Below is a small trained network, with its code and all its weights. Each question gives an input and a class and asks what happens when units are switched off, that is, made to give their printed mean instead of their output.

import numpy as np


def w(rows, s, z=0):
    codes = np.array(rows[::2]) - 128.0
    scale = np.full(codes.shape[1], s)
    scale[-1] = z or s
    return codes * scale


def f(y):
    return np.maximum(y, 0)


def log_softmax(a):
    a = a - a.max(-1, keepdims=True)
    return a - np.log(np.exp(a).sum(-1, keepdims=True))


def net(x, mask):
    res = np.array(x, float).reshape(1, 5) / 4 @ E
    y = f(res @ A[0][:, :-1].T + A[0][:, -1])
    res = res + np.where(mask, y, B[0][:, -1]) @ B[0][:, :-1]
    return log_softmax(res[-1] @ U[:, :-1].T + U[:, -1])


A, B = {}, {}
E = w([
[152,111,2,80,171,234],'x0',
[108,140,90,115,137,143],'x1',
[243,128,92,210,83,126],'x2',
[173,21,156,171,187,40],'x3',
[181,128,107,183,190,146],'x4',
],0.0087)
A[0] = w([
[163,147,176,133,23,48,205],'neuron 0',
[254,111,150,110,35,157,210],'neuron 1',
[149,85,82,210,187,5,204],'neuron 2',
[20,160,219,53,135,115,255],'neuron 3',
[174,78,144,186,188,102,167],'neuron 4',
[174,185,147,61,105,96,16],'neuron 5',
],0.0081,0.0022)
B[0] = w([
[195,221,203,145,69,102,205],'neuron 0',
[175,148,128,165,120,229,191],'neuron 1',
[46,64,255,203,167,183,223],'neuron 2',
[23,157,73,61,80,4,249],'neuron 3',
[134,78,194,122,191,179,198],'neuron 4',
[135,63,135,101,82,75,142],'neuron 5',
],0.0091,0.011)
U = w([
[198,199,165,192,24,117,54],'0',
[132,38,216,172,152,144,85],'1',
[44,161,90,78,89,2,143],'2',
[157,175,11,150,161,228,251],'3',
],0.01,0.0024)

Each question gives the input, the list of numbers given to net, and the class t.
The units are the neurons (one row each of A and B). Each row of codes is followed by its name. A weight is (code - 128) times the scale printed after its matrix; where a second scale follows, it is the last column's (A, B and U).
mask holds one flag per neuron, in row order. A switched-off neuron (its flag False) gives its mean, the last column of its row in B, instead of its output. The means were averaged over made-up inputs and are rounded, as every weight is.
A unit's drop is (log p(t) with every unit on - log p(t) with that unit switched off) / (log p(t) with every unit on - log p(t) with every unit switched off).
The circuit of an input: a set's keep is (log p(t) with only the set's units on - log p(t) with every unit switched off) / (log p(t) with every unit on - log p(t) with every unit switched off). Starting from all 6 units, units are removed one at a time, each time the one whose removal leaves the highest keep (on an exact tie, the one counted first), for as long as the keep stays at least 0.8.
circuit, biggest first: the units of the circuit, biggest drop first
most important unit: the unit with the biggest drop
k most important neurons: the k neurons with the biggest drops, biggest first
drop when u is switched off: that unit's drop, to one decimal
input [8,3,-1,4,-6], class 3: circuit, biggest first	[neuron 3; neuron 2]
input [4,-7,3,-4,-6], class 3: 2 most important neurons	[neuron 0; neuron 3]
input [3,-7,-4,0,5], class 3: circuit, biggest first	[neuron 2; neuron 3]
input [0,6,5,-2,2], class 3: most important unit	neuron 0
input [-2,-2,-3,-1,5], class 2: 2 most important neurons	[neuron 2; neuron 1]
input [1,2,3,-8,-2], class 3: circuit, biggest first	[neuron 0; neuron 3]
input [6,-7,-4,2,2], class 3: circuit, biggest first	[neuron 2; neuron 3]
input [0,5,4,-1,5], class 3: circuit, biggest first	[neuron 0; neuron 1]
input [6,-2,-5,-8,0], class 2: 2 most important neurons	[neuron 3; neuron 1]
input [-7,5,8,4,5], class 1: drop when neuron 3 is switched off	0.0
input [5,-5,3,-4,-8], class 3: drop when neuron 2 is switched off	0.1
input [2,3,2,0,-3], class 3: drop when neuron 2 is switched off	0.3
input [-1,-8,-8,5,1], class 2: drop when neuron 3 is switched off	1.5
